Below is a small trained network, with its code and all its weights. Each question gives an input and a target symbol and asks what happens when units are switched off, that is, made to give their printed mean instead of their output.

import numpy as np


def w(rows, s, z=0):
    codes = np.array(rows[::2]) - 128.0
    scale = np.full(codes.shape[1], s)
    scale[-1] = z or s
    return codes * scale


def norm(h):
    return h / np.sqrt((h * h).mean(-1, keepdims=True) + 1e-5)


def f(y):
    return np.maximum(y, 0)


def softmax(a):
    e = np.exp(a - a.max(-1, keepdims=True))
    return e / e.sum(-1, keepdims=True)


def log_softmax(a):
    a = a - a.max(-1, keepdims=True)
    return a - np.log(np.exp(a).sum(-1, keepdims=True))


def net(x, mask):
    ids = ['αγηθλμπτφψω'.index(c) for c in x.split()]
    T = len(ids)
    res = E[ids] + P[:T]
    u = 0
    for l in range(2):
        q, k, v = (norm(res) @ M[l].T for M in (Q, K, V))
        z = softmax(np.where(np.tri(T) > 0, q @ k.T / 3**0.5, -1e9)) @ v
        res = res + np.where(mask[u], z, O[l][:, -1]) @ O[l][:, :-1]
        u += 1
        y = f(norm(res) @ A[l][:, :-1].T + A[l][:, -1])
        res = res + np.where(mask[u : u + 12], y, B[l][:, -1]) @ B[l][:, :-1]
        u += 12
    return log_softmax(norm(res)[-1] @ U[:, :-1].T + U[:, -1])


Q, K, V, O, A, B = {}, {}, {}, {}, {}, {}
E = w([
[152,140,29,85,144,200,153,104,135,106,146],'α',
[189,107,224,178,71,80,169,92,48,52,42],'γ',
[98,112,163,123,148,206,106,169,121,189,173],'η',
[74,172,141,167,13,97,162,94,65,135,104],'θ',
[146,179,123,184,123,151,96,144,49,94,105],'λ',
[177,164,108,150,152,193,152,183,113,107,74],'μ',
[86,157,50,114,106,146,64,65,167,155,76],'π',
[168,66,194,8,90,95,153,125,89,84,155],'τ',
[44,116,121,147,134,138,121,53,96,58,67],'φ',
[96,79,96,86,112,93,224,148,144,177,124],'ψ',
[97,142,153,161,118,136,184,141,157,127,96],'ω',
],0.016)
P = w([
[132,84,82,122,136,97,74,126,94,147,168],'0',
[148,130,108,129,82,190,87,204,173,124,89],'1',
[120,160,121,163,202,107,172,23,145,91,226],'2',
[108,152,160,92,190,124,116,127,25,156,131],'3',
[122,130,115,108,88,213,138,172,156,128,70],'4',
[185,135,168,203,148,123,184,32,130,135,192],'5',
[115,144,163,90,185,120,109,121,15,152,132],'6',
[118,117,127,106,93,214,137,159,159,130,69],'7',
[195,119,190,225,129,108,160,30,138,157,151],'8',
[111,143,158,89,193,125,109,130,9,155,133],'9',
[125,127,122,108,96,211,141,162,154,145,76],'10',
],0.015)
Q[0] = w([
[113,138,119,107,163,86,112,117,6,170,98],'0.h0',
[161,132,119,124,94,92,116,142,167,116,118],'0.h0',
[140,91,109,77,128,115,146,140,134,168,124],'0.h0',
],0.016)
K[0] = w([
[154,11,72,169,64,94,93,122,45,133,152],'0.h0',
[166,141,145,118,124,77,178,110,135,100,83],'0.h0',
[162,74,84,39,130,85,170,131,157,151,155],'0.h0',
],0.011)
V[0] = w([
[196,240,145,20,33,53,213,53,109,104,78],'0.h0',
[251,101,232,21,168,157,12,120,162,3,116],'0.h0',
[181,165,167,249,130,211,139,9,105,152,67],'0.h0',
],0.0046)
O[0] = w([
[136,142,72,203,174,63,92,119,96,230,163,2],'0.h0',
[32,135,92,184,136,243,213,99,105,105,218,101],'0.h0',
[43,218,82,96,121,82,104,177,160,1,174,97],'0.h0',
],0.0081,0.0042)
A[0] = w([
[145,26,161,64,123,121,134,88,112,152,152,99],'0.n0',
[54,172,100,109,155,84,128,72,87,158,216,61],'0.n1',
[97,156,78,219,153,122,152,139,209,210,229,3],'0.n2',
[86,65,134,182,59,174,172,189,148,183,115,94],'0.n3',
[126,145,123,211,241,93,161,57,163,198,161,174],'0.n4',
[179,77,215,151,82,139,140,97,61,106,88,27],'0.n5',
[174,226,87,211,153,137,147,60,150,55,88,46],'0.n6',
[134,218,151,185,73,187,114,114,202,111,64,76],'0.n7',
[103,87,60,177,117,123,229,178,220,106,112,57],'0.n8',
[185,180,173,81,250,67,71,142,89,141,164,105],'0.n9',
[51,131,97,141,132,206,151,179,254,147,86,80],'0.n10',
[206,96,82,123,121,111,157,58,168,35,73,102],'0.n11',
],0.01,0.0063)
B[0] = w([
[128,172,130,161,149,176,124,139,105,131,105,254],'0.n0',
[174,116,160,106,229,65,207,159,218,154,141,170],'0.n1',
[71,114,104,43,165,43,214,123,190,101,148,141],'0.n2',
[121,178,192,95,126,88,94,155,171,138,130,221],'0.n3',
[206,132,137,170,182,159,60,108,69,85,154,202],'0.n4',
[130,118,84,77,165,153,113,143,154,145,156,249],'0.n5',
[204,109,144,115,248,101,138,128,176,145,144,196],'0.n6',
[139,154,117,159,140,143,201,45,128,98,167,219],'0.n7',
[102,143,66,67,105,54,153,148,142,135,105,152],'0.n8',
[90,115,85,133,80,31,201,94,174,119,107,182],'0.n9',
[178,87,127,150,23,128,124,102,137,123,97,216],'0.n10',
[76,151,151,144,154,88,186,185,163,177,168,197],'0.n11',
],0.012,0.0076)
Q[1] = w([
[95,80,155,209,114,122,144,84,186,99,123],'1.h0',
[140,96,129,104,129,108,120,106,65,122,103],'1.h0',
[7,103,68,77,171,116,186,106,2,102,72],'1.h0',
],0.0093)
K[1] = w([
[92,93,153,169,98,118,186,44,142,79,104],'1.h0',
[85,72,67,216,145,74,89,194,62,132,159],'1.h0',
[35,70,3,176,151,161,72,239,102,42,108],'1.h0',
],0.0069)
V[1] = w([
[114,119,157,125,143,86,114,123,90,51,108],'1.h0',
[221,116,136,109,100,88,92,155,77,67,161],'1.h0',
[117,167,142,65,161,115,2,37,186,169,148],'1.h0',
],0.0075)
O[1] = w([
[170,155,216,128,48,135,67,142,108,169,151,5],'1.h0',
[124,242,107,139,93,139,181,76,162,130,146,131],'1.h0',
[193,151,3,83,75,135,96,152,160,121,220,179],'1.h0',
],0.011,0.0023)
A[1] = w([
[82,141,110,144,195,104,193,165,139,122,152,61],'1.n0',
[74,70,28,86,63,61,156,151,144,74,178,50],'1.n1',
[109,170,130,44,142,238,80,242,91,101,122,2],'1.n2',
[184,138,130,117,169,231,112,98,91,92,143,87],'1.n3',
[179,149,90,231,130,218,110,43,94,117,154,134],'1.n4',
[152,93,95,183,191,243,132,130,3,90,130,167],'1.n5',
[77,60,176,91,43,104,150,176,150,126,101,125],'1.n6',
[136,27,72,132,125,77,102,100,64,195,134,82],'1.n7',
[89,42,121,82,162,44,133,160,45,104,148,118],'1.n8',
[52,235,123,161,71,144,179,111,101,70,134,88],'1.n9',
[74,125,100,63,144,175,132,231,126,125,72,95],'1.n10',
[159,89,136,160,46,151,88,98,125,172,154,76],'1.n11',
],0.011,0.0061)
B[1] = w([
[109,104,88,87,123,100,179,77,234,89,180,214],'1.n0',
[100,89,106,154,154,128,115,163,2,68,148,153],'1.n1',
[86,254,102,93,166,174,146,49,116,41,72,239],'1.n2',
[181,140,105,169,143,65,87,90,118,66,144,248],'1.n3',
[163,38,194,103,174,78,85,150,110,205,130,206],'1.n4',
[191,95,146,168,112,63,31,101,53,152,103,255],'1.n5',
[133,145,133,138,190,95,53,191,98,84,150,206],'1.n6',
[152,176,195,201,73,177,204,129,110,159,69,161],'1.n7',
[115,136,129,187,54,203,134,127,251,140,186,176],'1.n8',
[92,124,133,89,148,150,108,131,78,223,169,181],'1.n9',
[118,128,76,58,107,113,38,98,126,156,93,222],'1.n10',
[59,121,136,176,155,167,93,108,190,71,171,158],'1.n11',
],0.011,0.0081)
U = w([
[103,145,98,122,187,83,195,90,223,105,214,145],'α',
[254,108,169,176,202,81,114,151,73,135,166,111],'γ',
[133,104,117,14,124,39,96,217,184,178,81,78],'η',
[25,81,188,137,202,103,163,139,104,110,43,100],'θ',
[101,188,129,203,32,4,154,103,129,96,106,73],'λ',
[144,177,183,185,102,202,73,203,195,108,167,178],'μ',
[74,18,78,139,93,126,102,41,189,177,90,78],'π',
[138,198,85,73,146,166,105,35,113,88,76,106],'τ',
[240,145,135,131,101,214,224,148,137,178,53,183],'φ',
[123,74,36,137,139,195,164,204,68,123,154,254],'ψ',
[87,196,162,78,116,140,135,133,98,233,211,127],'ω',
],0.0069,0.0036)

Each question gives the input, a string of symbols that net reads in full, and the target symbol t.
The units are the heads (3 rows each of Q, K, V and O) and the neurons (one row each of A and B). Each row of codes is followed by its name. A weight is (code - 128) times the scale printed after its matrix; where a second scale follows, it is the last column's (O, A, B and U).
mask holds one flag per unit, layer by layer, with each layer's heads first. A switched-off unit (its flag False) gives its mean, the last column of its rows in O or B, instead of its output. The means were averaged over made-up inputs and are rounded, as every weight is.
A unit's drop is (log p(t) with every unit on - log p(t) with that unit switched off) / (log p(t) with every unit on - log p(t) with every unit switched off).
The circuit of an input: a set's keep is (log p(t) with only the set's units on - log p(t) with every unit switched off) / (log p(t) with every unit on - log p(t) with every unit switched off). Starting from the 12 units with the biggest drops (on a tie, the unit counted first), units are removed one at a time, each time the one whose removal leaves the highest keep (on an exact tie, the one counted first), for as long as the keep stays at least 0.8.
units of the circuit, in order: the units of the circuit, biggest drop first
unit that matters most: the unit with the biggest drop
k most important neurons: the k neurons with the biggest drops, biggest first
k most important neurons of layer l: the k neurons of layer l with the biggest drops, biggest first
drop when u is switched off: that unit's drop, to one decimal
input η η η η γ α γ τ, target τ: unit that matters most	1.n2
input ψ η η τ η θ η η π, target α: units of the circuit, in order	(0.n11, 1.n5)
input η η η η, target τ: units of the circuit, in order	(0.h0, 1.n2)
input τ η η ψ η ψ η α, target ψ: 2 most important neurons	(1.n1, 0.n10)
input τ η λ ψ, target γ: 3 most important neurons of layer 0	(0.n4, 0.n11, 0.n9)
input τ τ θ λ π, target π: 3 most important neurons of layer 0	(0.n10, 0.n7, 0.n4)
input γ γ γ η ω λ α ψ θ, target α: 2 most important neurons	(0.n1, 0.n2)
input π ω η γ η η η γ τ, target α: 2 most important neurons	(0.n11, 1.n0)
input η θ η η η ω η η η λ τ, target τ: 2 most important neurons	(0.n3, 1.n2)
input π τ η γ θ η η, target ψ: 2 most important neurons	(0.n9, 1.n1)
input η θ τ τ η π η τ μ, target α: 2 most important neurons	(0.n11, 1.n0)
input μ ω η η η η η τ τ μ, target θ: 2 most important neurons of layer 0	(0.n9, 0.n5)
input θ θ γ η η τ η λ θ, target γ: 3 most important neurons	(0.n4, 1.n4, 0.n9)
input φ λ η ψ ψ π τ ψ η τ, target μ: unit that matters most	1.n8
input λ θ γ θ η η μ μ, target φ: 2 most important neurons	(0.n10, 0.n7)
input ψ ψ ψ η μ η λ τ τ ψ, target φ: 2 most important neurons	(1.n7, 0.n9)
input η γ γ η η ψ η θ μ, target α: 2 most important neurons	(0.n11, 0.n6)
input φ η λ φ η ψ μ η η γ, target μ: 2 most important neurons	(1.n8, 0.n9)
input α η π η γ η η, target π: 2 most important neurons	(0.n9, 1.n8)
input η θ η η π ψ ω, target τ: unit that matters most	0.h0
input π ψ η γ, target ψ: 2 most important neurons	(1.n1, 0.n9)
input γ η τ η η, target μ: 3 most important neurons of layer 0	(0.n10, 0.n3, 0.n5)
input μ ψ φ ω τ μ θ, target θ: 2 most important neurons of layer 0	(0.n3, 0.n11)
input θ γ η ω γ η η η, target μ: drop when 0.n10 is switched off	1.4
input φ π τ ψ γ, target α: drop when 0.h0 is switched off	0.1
